Each point is an arrangement of 8 marks. Each symbol rearranges the positions; applied to <1 2 3 4 5 6 7 8> they give: ! <8 1 2 3 4 5 6 7>; ~ <1 8 7 6 5 4 3 2>.

Point, then a row for it; each showing differs a little:
<8 1 2 3 4 5 6 7>: 15	5	8	18	-39	36	-4	-21	7	-7	-23	9	-28
<6 7 8 1 2 3 4 5>: -33	4	-26	18	10	26	9	32	28	29	-14	-14	-5
<4 3 2 1 8 7 6 5>: -11	-20	11	10	-51	30	10	-4	10	1	-16	13	-30
<8 1 2 3 4 5 6 7>: 19	8	10	19	-36	27	5	-23	7	-7	-26	7	-31
<4 3 2 1 8 7 6 5>: -10	-28	11	3	-49	35	10	-4	2	9	-8	4	-28
<5 6 7 8 1 2 3 4>: -36	-5	-24	2	30	-11	-8	0	22	25	1	-32	31
<4 3 2 1 8 7 6 5>: -9	-21	16	11	-48	35	11	-2	10	5	-19	6	-37
<3 2 1 8 7 6 5 4>: 5	-7	12	20	-50	-7	17	-13	-16	-36	-10	6	-19
<8 7 6 5 4 3 2 1>: 13	21	-25	-25	42	-27	-1	-3	1	2	14	3	26
<8 1 2 3 4 5 6 7>: 25	5	6	20	-30	35	5	-23	13	-6	-23	9	-36
<5 4 3 2 1 8 7 6>: -22	-21	3	8	-6	41	4	3	0	24	-40	-30	-16
<4 3 2 1 8 7 6 5>: -11	-17	11	19	-45	33	5	0	8	5	-10	2	-32
<4 3 2 1 8 7 6 5>: -13	-18	11	7	-56	35	6	-1	7	3	-10	5	-36
<1 2 3 4 5 6 7 8>: 36	0	18	7	-29	-3	-3	-3	-21	-36	0	21	-18
<3 2 1 8 7 6 5 4>: 12	-11	12	10	-52	0	24	-8	-11	-36	-4	3	-25
<3 4 5 6 7 8 1 2>: 6	10	19	-18	6	-40	-18	10	-20	-6	25	12	36
<3 2 1 8 7 6 5 4>: 11	-5	3	16	-55	-2	20	-11	-17	-31	-9	4	-15
<6 5 4 3 2 1 8 7>: -37	-10	-12	0	36	12	-8	10	0	38	-20	-4	-23
<8 1 2 3 4 5 6 7>: 26	3	11	14	-32	33	-1	-23	2	-8	-28	8	-32
<3 4 5 6 7 8 1 2>: -2	11	13	-16	5	-39	-23	2	-16	-2	26	10	36
<7 8 1 2 3 4 5 6>: -5	-8	-7	16	-10	35	11	5	13	-3	-27	-33	-33
<6 5 4 3 2 1 8 7>: -39	-3	-15	0	37	10	-13	15	-4	35	-20	-5	-26
<2 1 8 7 6 5 4 3>: 29	9	22	0	-27	-11	28	-19	-1	-34	20	29	16
<3 2 1 8 7 6 5 4>: 12	-8	14	26	-54	0	23	-11	-14	-36	-10	-2	-24
<5 6 7 8 1 2 3 4>: -38	-7	-20	5	29	-5	-10	6	17	19	15	-32	24
<6 7 8 1 2 3 4 5>: -34	1	-30	11	6	22	4	32	22	30	-18	-8	-7
<8 7 6 5 4 3 2 1>: 11	19	-24	-28	42	-26	-7	-4	2	4	17	5	34
<4 3 2 1 8 7 6 5>: -13	-19	15	4	-51	34	13	1	1	4	-8	6	-34
<4 5 6 7 8 1 2 3>: -30	0	-20	-26	27	-30	-1	10	-5	5	21	4	30
<5 6 7 8 1 2 3 4>: -38	-6	-25	-3	26	-2	-4	4	23	24	8	-29	21
<8 7 6 5 4 3 2 1>: 10	18	-26	-26	43	-31	-2	-7	-3	5	17	3	28
<3 4 5 6 7 8 1 2>: 13	8	19	-20	-2	-43	-22	3	-26	-3	31	10	41
<5 6 7 8 1 2 3 4>: -38	-8	-21	8	30	-9	-14	13	17	22	4	-29	29
<2 3 4 5 6 7 8 1>: 33	-4	32	-12	-8	-19	6	-25	-28	-23	24	26	11
<3 2 1 8 7 6 5 4>: 4	-9	10	18	-57	-2	16	-13	-15	-31	-2	6	-19
<3 2 1 8 7 6 5 4>: 8	-4	3	22	-51	-3	22	-14	-19	-33	-5	5	-14
<1 8 7 6 5 4 3 2>: 33	21	7	-11	5	-37	-11	11	-1	-22	34	12	22
<1 2 3 4 5 6 7 8>: 36	-5	13	10	-28	-1	-2	-12	-27	-35	-6	26	-23
<2 1 8 7 6 5 4 3>: 25	6	27	7	-29	-9	26	-14	3	-27	21	27	20
<4 5 6 7 8 1 2 3>: -28	-3	-23	-33	30	-34	-4	5	-3	8	23	9	33
<2 1 8 7 6 5 4 3>: 30	11	26	7	-29	-8	25	-19	3	-24	20	31	22
<7 6 5 4 3 2 1 8>: -16	6	-12	-4	52	11	-33	13	12	20	1	-19	21
<4 3 2 1 8 7 6 5>: -18	-24	16	11	-50	35	6	-2	0	3	-12	13	-35

Follow the symbols from each start, one at a time.
Each answer is a row, close to the row of the point it stands for.
---
11	-7	11	20	-51	2	18	-13	-12	-33	-3	5	-16
! -> -8	-13	16	2	-47	35	0	-6	6	7	-12	11	-32
! -> -16	-23	6	8	-7	32	7	-2	6	18	-33	-35	-18
~ -> -39	-1	-21	-1	31	-6	-14	6	23	21	1	-32	22
! -> -23	4	-23	-29	36	-30	0	13	6	3	22	5	26
! -> 2	4	20	-20	2	-41	-26	4	-18	-4	25	9	42
! -> 33	2	30	-12	3	-26	9	-32	-21	-16	23	31	7
! -> 34	-2	18	8	-33	-2	0	-4	-20	-38	-8	25	-25
~ -> 29	20	6	-9	5	-37	-12	7	2	-24	39	13	23
! -> 28	9	22	3	-30	-9	22	-11	-4	-37	17	27	18
~ -> 34	2	28	-15	-5	-25	9	-22	-22	-23	26	28	7
! -> 36	-5	25	9	-30	-1	0	-5	-21	-32	-13	24	-21
! -> 21	8	6	13	-33	36	8	-15	5	-9	-25	5	-33
~ -> 11	19	-28	-26	39	-30	-7	-8	4	6	21	3	30
! -> 32	23	2	-8	2	-46	-15	6	-1	-28	34	16	20
~ -> 40	-6	20	7	-32	3	-6	-8	-17	-44	-9	25	-19
---
44	-3	16	9	-26	3	-3	-4	-23	-38	-13	22	-19
! -> 13	9	14	13	-34	32	2	-20	8	-4	-19	13	-38
! -> -7	-7	-13	19	-9	36	17	14	20	-3	-28	-25	-39
~ -> -10	4	-12	-11	50	4	-34	10	12	20	5	-24	24
! -> 7	27	-24	-21	47	-21	-3	-4	-6	2	17	3	30
~ -> 19	6	17	15	-38	33	8	-19	15	2	-23	14	-37
~ -> 12	16	-22	-25	44	-32	-9	-9	-5	2	21	2	30
~ -> 18	6	15	20	-27	30	1	-23	10	-5	-19	2	-33
! -> -7	-9	-16	19	-5	37	18	5	18	-2	-36	-32	-33
! -> -29	1	-32	17	8	32	4	23	23	29	-18	-5	-6
! -> -32	-1	-16	5	27	-5	-10	7	18	20	4	-27	21
~ -> -23	-22	9	5	-7	34	6	3	-1	20	-43	-33	-22
~ -> -32	0	-19	10	26	-4	-17	2	21	26	3	-25	24
! -> -25	-3	-18	-36	30	-23	3	8	0	0	24	8	33
! -> 6	11	14	-22	-1	-42	-21	5	-22	1	25	11	37
~ -> 12	-9	14	18	-55	-7	15	-8	-16	-39	-8	4	-22
---
-26	-27	12	6	-9	32	2	7	6	21	-40	-31	-22
~ -> -45	-5	-21	6	35	-5	-8	1	25	28	10	-28	26
~ -> -20	-24	2	11	-4	32	7	0	3	22	-41	-29	-25
! -> -37	-5	-19	3	40	18	-9	15	5	34	-27	-8	-23
~ -> -29	5	-31	11	13	30	10	25	28	28	-20	-8	-3
~ -> -35	-3	-15	2	32	13	-12	10	5	33	-19	-9	-23
~ -> -34	6	-32	18	12	23	6	35	30	32	-23	-8	-12
~ -> -39	-6	-16	10	35	15	-5	14	7	34	-21	-6	-21
! -> -18	5	-11	-9	54	5	-36	11	6	15	10	-19	22
! -> 14	14	-24	-26	36	-27	-5	-8	-6	7	15	4	29
! -> 28	20	-2	-6	2	-40	-10	13	4	-23	37	17	13
! -> 29	9	22	1	-31	-12	24	-18	-2	-29	17	26	16
! -> 9	-8	12	16	-51	-2	21	-10	-13	-31	-2	4	-14
~ -> 2	13	23	-22	5	-45	-21	5	-22	0	25	7	38
! -> 30	2	26	-8	-7	-20	6	-25	-23	-16	26	30	5
~ -> 29	9	21	3	-22	-12	17	-16	5	-26	23	27	24
---
-27	6	-28	16	13	28	7	26	28	34	-17	-17	-12
! -> -33	-12	-22	7	33	-10	-14	4	24	27	2	-34	28
~ -> -27	-25	10	13	-6	35	5	2	1	28	-36	-30	-18
! -> -37	-7	-19	5	31	17	-8	17	4	36	-18	-12	-20
~ -> -32	6	-33	12	12	22	9	23	21	34	-22	-18	-10
! -> -37	-5	-26	1	30	-3	-15	4	20	25	3	-37	25
! -> -24	4	-17	-32	25	-30	-4	8	-7	9	18	-1	30
~ -> -14	-13	13	5	-49	32	8	-2	2	12	-7	4	-34
~ -> -30	-2	-10	-32	36	-24	-5	10	-4	5	25	0	29
~ -> -14	-16	10	9	-41	35	16	-6	3	2	-14	7	-33
~ -> -26	-3	-23	-32	30	-27	-2	6	-8	12	18	2	31
! -> 6	8	16	-20	6	-45	-14	1	-21	1	25	14	40
~ -> 7	-11	13	14	-53	-7	17	-15	-17	-34	-9	-1	-23
~ -> 8	9	24	-20	9	-39	-19	4	-21	-4	28	16	34
! -> 32	-5	23	-13	-5	-23	9	-27	-26	-21	26	27	3
! -> 30	-5	21	14	-26	2	-3	-10	-25	-33	-4	16	-18
---
12	24	-16	-17	39	-33	-5	-8	-4	2	20	8	31
! -> 30	23	5	-1	4	-45	-8	8	2	-31	40	13	20
! -> 34	10	21	12	-28	-19	20	-6	-1	-28	20	25	19
~ -> 32	2	33	-11	-1	-22	7	-30	-25	-18	33	26	9
~ -> 28	10	24	3	-34	-13	22	-16	0	-37	18	26	19
~ -> 29	2	33	-16	-5	-23	7	-25	-31	-19	18	22	5
! -> 37	-5	17	2	-25	4	-4	-5	-18	-36	-7	23	-25
! -> 31	1	13	17	-35	33	3	-19	13	-4	-22	7	-32
! -> -11	-4	-11	18	-10	38	16	7	18	0	-27	-32	-35
~ -> -12	7	-17	-8	48	10	-35	10	7	24	8	-18	22
! -> 12	23	-25	-22	44	-34	-1	-10	-7	2	16	-1	33
~ -> 18	2	9	18	-36	34	4	-20	10	-10	-21	12	-38
! -> -6	-9	-12	14	-8	38	18	7	15	-5	-26	-29	-33
~ -> -18	3	-12	-6	48	0	-29	8	9	23	9	-18	20
! -> 13	18	-21	-25	38	-32	-1	-5	-5	6	17	4	29
! -> 29	22	7	-8	7	-40	-12	5	-2	-26	39	10	20
---
13	19	-23	-27	46	-30	-8	-3	-2	7	18	7	29
! -> 28	26	4	-7	-1	-41	-11	16	0	-19	37	10	16
~ -> 34	-9	22	12	-25	7	0	-8	-27	-43	-8	22	-22
~ -> 26	24	5	-6	-2	-46	-10	6	1	-24	31	6	16
! -> 33	3	19	1	-30	-10	24	-16	3	-34	25	23	24
! -> 7	-14	1	18	-48	-4	18	-10	-11	-31	-3	1	-14
~ -> 9	12	13	-22	4	-41	-20	10	-19	-3	26	11	37
! -> 34	-9	28	-14	-6	-24	5	-27	-30	-18	21	31	9
~ -> 32	12	20	5	-31	-15	20	-18	9	-33	22	25	16
! -> 9	-9	11	18	-51	-3	18	-13	-13	-30	-6	3	-17
! -> -8	-20	16	11	-51	36	9	-5	7	5	-19	2	-33
~ -> -27	1	-20	-28	34	-30	-8	14	-6	6	24	1	34
~ -> -9	-14	14	7	-48	35	14	-2	9	-1	-15	2	-31
~ -> -22	0	-15	-28	29	-27	-1	10	-4	13	22	7	34
! -> 6	14	17	-20	5	-40	-14	2	-15	0	25	9	34
~ -> 11	-11	9	12	-53	-7	25	-8	-15	-34	-8	3	-16
---
19	7	12	14	-31	34	1	-24	8	-5	-13	13	-33
~ -> 11	23	-24	-25	44	-32	-3	-15	-1	6	20	9	28
~ -> 20	5	15	14	-37	35	8	-20	7	-5	-22	11	-35
~ -> 11	24	-21	-21	48	-30	-1	-8	-2	4	19	1	37
~ -> 18	5	14	19	-40	37	1	-23	10	-7	-22	12	-32
~ -> 12	20	-26	-23	43	-31	-5	-1	-9	2	22	4	29
! -> 34	22	3	-8	2	-42	-10	8	5	-28	32	20	19
~ -> 32	-10	22	7	-28	2	-5	-6	-25	-36	-9	24	-19
~ -> 33	24	11	-7	1	-44	-8	6	0	-20	37	13	19
! -> 27	13	18	-3	-27	-10	17	-17	2	-29	22	23	20
! -> 4	-6	11	23	-46	-4	16	-11	-23	-30	-1	7	-17
~ -> 8	12	20	-26	4	-46	-17	1	-20	0	25	12	38
~ -> 14	-9	12	22	-57	-2	16	-8	-10	-28	-7	7	-19
! -> -15	-15	12	9	-48	36	9	3	7	4	-12	6	-30
! -> -21	-22	9	3	-2	32	3	1	11	22	-42	-24	-20
! -> -37	-4	-21	1	34	10	-12	12	1	36	-17	-14	-23
---
14	-8	10	16	-50	0	19	-12	-15	-39	-4	6	-16
! -> -14	-21	14	14	-45	35	12	-2	8	3	-7	8	-36
! -> -26	-25	2	2	-6	32	-1	0	7	30	-37	-28	-21
! -> -34	-9	-18	4	40	13	-1	7	0	33	-17	-7	-22
! -> -10	6	-16	-5	48	8	-34	6	6	19	0	-20	26
! -> 9	27	-27	-22	49	-29	-4	-9	-4	7	12	7	26
~ -> 27	5	13	16	-35	37	-3	-21	11	-8	-21	8	-33
~ -> 12	16	-27	-32	39	-26	-14	-6	-5	7	15	4	30
~ -> 21	9	9	19	-33	32	3	-21	9	-5	-28	14	-33
! -> -5	-3	-12	18	-6	37	16	9	19	0	-33	-28	-36
! -> -27	8	-33	13	7	31	11	23	24	32	-22	-14	-5
~ -> -29	-4	-16	0	42	10	-14	12	6	45	-18	-7	-19
! -> -11	12	-13	-8	53	2	-36	16	5	25	4	-20	27
~ -> -3	-5	-5	19	-2	38	16	6	17	-2	-28	-33	-48
! -> -28	0	-27	15	8	28	5	22	18	38	-20	-14	-4
! -> -36	-2	-23	4	29	-9	-11	9	18	25	11	-29	28
---
29	9	16	2	-27	-11	24	-15	-3	-28	22	26	23
! -> 10	-6	9	19	-50	-5	18	-7	-15	-33	-5	5	-18
! -> -13	-15	17	12	-45	34	12	-9	5	-1	-8	5	-29
~ -> -25	2	-15	-31	33	-29	-1	13	-8	9	21	2	29
~ -> -9	-21	14	14	-48	35	10	-5	2	4	-11	2	-30
! -> -22	-19	2	8	-1	28	2	-2	2	19	-41	-28	-20
! -> -37	-6	-16	-5	39	16	-12	14	3	36	-19	-8	-21
~ -> -27	2	-28	13	16	25	5	27	25	35	-18	-13	-8
! -> -33	-9	-20	3	28	-2	-9	8	23	21	9	-32	21
~ -> -21	-24	14	2	-4	30	3	0	-3	21	-38	-23	-25
~ -> -36	-12	-14	6	30	-8	-11	-1	18	25	9	-31	27
! -> -23	3	-15	-31	29	-28	-3	9	0	7	20	2	28
! -> 7	12	22	-18	5	-38	-19	-1	-28	2	25	11	34
~ -> 15	-7	11	18	-53	1	13	-6	-16	-32	-7	5	-16
! -> -12	-19	10	9	-47	39	11	-1	4	2	-7	11	-31
! -> -23	-30	7	6	-3	34	10	2	-1	20	-36	-34	-20
---
22	6	8	16	-36	37	2	-24	9	-1	-24	13	-33
! -> -1	-8	-13	17	-6	38	13	10	16	-1	-32	-29	-46
~ -> -17	4	-10	-7	52	7	-32	15	8	18	4	-19	28
~ -> -4	-11	-14	15	-11	36	16	7	14	0	-28	-30	-43
! -> -31	-1	-30	18	11	26	12	25	23	30	-12	-13	-10
~ -> -33	-9	-14	9	38	14	-8	11	1	32	-19	-11	-21
! -> -18	4	-9	-11	52	4	-34	13	4	20	7	-20	20
! -> 15	20	-28	-26	40	-27	-1	-11	-1	1	17	3	28
~ -> 16	7	5	19	-42	33	2	-21	11	-3	-26	9	-36
~ -> 10	19	-21	-26	44	-27	0	-8	-3	3	23	3	31
~ -> 17	3	13	17	-36	29	4	-19	5	-5	-22	-1	-38
~ -> 14	16	-22	-24	43	-29	-10	-7	-3	4	18	6	28
~ -> 26	7	10	12	-40	37	4	-16	13	-3	-25	12	-30
! -> -3	-11	-10	16	0	37	23	12	16	-1	-33	-33	-39
~ -> -12	9	-17	-10	45	6	-37	4	10	20	11	-18	19
! -> 14	15	-22	-21	42	-30	-4	-5	-1	5	17	5	30
---
-36	-4	-14	4	29	-7	-4	4	19	27	6	-31	23
~ -> -26	-26	7	9	-6	32	5	3	3	19	-39	-26	-19
~ -> -32	-5	-25	0	28	-11	-14	3	21	21	6	-28	27
~ -> -24	-25	-4	11	0	28	7	4	-2	22	-35	-30	-19
~ -> -37	-1	-20	5	35	-11	-10	11	19	25	8	-28	19
! -> -24	1	-14	-36	32	-32	0	9	-3	8	21	9	33
~ -> -10	-23	14	9	-51	32	4	-3	4	6	-12	6	-29
! -> -26	-21	8	1	-3	37	7	1	1	18	-40	-29	-20
~ -> -34	-4	-24	0	27	-3	-12	4	19	24	13	-35	24
~ -> -19	-22	8	13	-5	35	3	0	2	17	-37	-35	-21
! -> -34	-6	-18	0	32	17	-13	3	2	45	-21	-6	-23
! -> -9	10	-15	-7	45	7	-32	13	7	20	8	-19	24
! -> 11	19	-23	-22	37	-23	-3	-6	1	5	16	5	26
! -> 29	18	2	-10	-4	-42	-17	9	2	-22	32	16	12
! -> 26	9	22	6	-24	-14	23	-13	-1	-32	18	23	23
! -> 14	-1	11	13	-52	-5	16	-8	-17	-33	-1	8	-19
